Below is a small trained network, with its code and all its weights. Each question gives an input and a class and asks what happens when units are switched off, that is, made to give their printed mean instead of their output.

import numpy as np


def w(rows, s, z=0):
    codes = np.array(rows[::2]) - 128.0
    scale = np.full(codes.shape[1], s)
    scale[-1] = z or s
    return codes * scale


def norm(h):
    return h / np.sqrt((h * h).mean(-1, keepdims=True) + 1e-5)


def f(y):
    return y / 2 * (1 + np.tanh(0.7978845608 * (y + 0.044715 * y**3)))


def log_softmax(a):
    a = a - a.max(-1, keepdims=True)
    return a - np.log(np.exp(a).sum(-1, keepdims=True))


def net(x, mask):
    res = np.array(x, float).reshape(1, 4) / 4 @ E
    u = 0
    for l in range(2):
        y = f(norm(res) @ A[l][:, :-1].T + A[l][:, -1])
        res = res + np.where(mask[u : u + 6], y, B[l][:, -1]) @ B[l][:, :-1]
        u += 6
    return log_softmax(norm(res)[-1] @ U[:, :-1].T + U[:, -1])


A, B = {}, {}
E = w([
[218,146,134,98,159,24,4],'x0',
[114,148,3,136,133,138,198],'x1',
[200,44,141,32,164,127,101],'x2',
[196,178,125,153,157,179,104],'x3',
],0.0035)
A[0] = w([
[79,133,92,157,113,89,135,137],'L0N1',
[114,93,96,45,140,172,121,77],'L0N2',
[58,101,89,130,85,96,213,2],'L0N3',
[86,198,86,170,91,84,89,69],'L0N4',
[133,216,2,174,164,148,145,34],'L0N5',
[74,94,92,90,162,135,237,40],'L0N6',
],0.0063,0.0049)
B[0] = w([
[114,175,177,105,124,119,113,193],'L0N1',
[244,152,209,255,97,53,168,152],'L0N2',
[74,232,78,66,136,182,146,192],'L0N3',
[150,129,180,210,131,78,185,174],'L0N4',
[215,154,5,230,3,167,81,254],'L0N5',
[93,93,134,36,68,34,241,225],'L0N6',
],0.0051,0.0022)
A[1] = w([
[76,83,172,152,153,238,84,58],'L1N1',
[136,99,115,107,112,80,253,107],'L1N2',
[197,83,117,38,200,30,28,26],'L1N3',
[176,188,125,148,210,230,183,88],'L1N4',
[76,105,109,120,130,136,143,103],'L1N5',
[17,164,70,87,90,157,211,3],'L1N6',
],0.0063,0.0046)
B[1] = w([
[88,113,189,110,200,181,157,137],'L1N1',
[141,69,94,108,142,207,140,186],'L1N2',
[201,126,120,21,137,46,89,254],'L1N3',
[120,119,36,132,186,126,42,143],'L1N4',
[179,159,105,107,107,149,87,126],'L1N5',
[22,193,108,2,58,53,83,209],'L1N6',
],0.0083,0.0046)
U = w([
[120,114,111,164,226,207,74,32],'0',
[71,96,252,142,173,187,156,126],'1',
[205,115,162,68,144,23,74,214],'2',
[88,195,224,228,108,33,107,33],'3',
[175,178,37,242,67,149,116,160],'4',
[173,4,90,90,114,205,220,3],'5',
[29,163,86,50,35,129,170,223],'6',
],0.013,0.0032)

Each question gives the input, the list of numbers given to net, and the class t.
The units are the neurons (one row each of A and B). Each row of codes is followed by its name. A weight is (code - 128) times the scale printed after its matrix; where a second scale follows, it is the last column's (A, B and U).
mask holds one flag per neuron, layer by layer. A switched-off neuron (its flag False) gives its mean, the last column of its row in B, instead of its output. The means were averaged over made-up inputs and are rounded, as every weight is.
A unit's drop is (log p(t) with every unit on - log p(t) with that unit switched off) / (log p(t) with every unit on - log p(t) with every unit switched off).
The circuit of an input: a set's keep is (log p(t) with only the set's units on - log p(t) with every unit switched off) / (log p(t) with every unit on - log p(t) with every unit switched off). Starting from all 12 units, units are removed one at a time, each time the one whose removal leaves the highest keep (on an exact tie, the one counted first), for as long as the keep stays at least 0.8.
circuit, biggest first: the units of the circuit, biggest drop first
unit that matters most: the unit with the biggest drop
top k neurons: the k neurons with the biggest drops, biggest first
k most important neurons of layer l: the k neurons of layer l with the biggest drops, biggest first
input [-4,3,-5,4], class 4: unit that matters most	L0N5
input [-4,-8,7,6], class 1: circuit, biggest first	[L1N1 L1N3]
input [7,-3,-8,4], class 3: circuit, biggest first	[L1N3 L0N4]
input [1,3,5,-7], class 5: circuit, biggest first	[L1N2 L1N6]
input [2,6,4,-4], class 5: top 3 neurons	[L1N2 L0N2 L1N6]
input [-1,5,-7,0], class 4: top 3 neurons	[L0N5 L0N4 L1N3]
input [-2,3,7,7], class 0: circuit, biggest first	[L1N4 L1N3]
input [1,-7,-2,-5], class 1: circuit, biggest first	[L1N3 L1N6]
input [-6,-7,-1,-2], class 1: circuit, biggest first	[L1N1 L0N6]
input [-6,-6,5,-4], class 5: top 4 neurons	[L1N2 L1N6 L0N1 L0N2]
input [0,6,-7,-1], class 4: top 3 neurons	[L0N5 L0N4 L1N3]
input [-3,-2,2,1], class 1: top 3 neurons	[L1N3 L0N5 L0N3]
input [-1,-7,-5,-4], class 1: 3 most important neurons of layer 1	[L1N1 L1N6 L1N3]
input [-4,5,-6,6], class 4: circuit, biggest first	[L0N5]
input [4,5,-6,-5], class 4: 3 most important neurons of layer 0	[L0N5 L0N4 L0N6]
input [-7,-4,3,-1], class 5: 4 most important neurons of layer 0	[L0N2 L0N3 L0N1 L0N5]
input [3,-2,-4,3], class 3: 2 most important neurons of layer 1	[L1N3 L1N2]
input [0,-4,-6,-3], class 3: top 2 neurons	[L1N2 L0N4]
input [8,4,-2,8], class 4: 2 most important neurons of layer 0	[L0N5 L0N6]
input [1,8,-3,0], class 4: circuit, biggest first	[L0N5]
input [0,-6,-1,7], class 0: top 2 neurons	[L1N4 L0N6]
input [-1,5,4,0], class 5: 2 most important neurons of layer 0	[L0N2 L0N6]
input [-1,-7,-7,7], class 1: top 2 neurons	[L0N5 L1N1]
input [-3,-6,-7,-3], class 1: 2 most important neurons of layer 0	[L0N6 L0N5]
input [-6,-5,6,-2], class 5: 2 most important neurons of layer 1	[L1N2 L1N6]
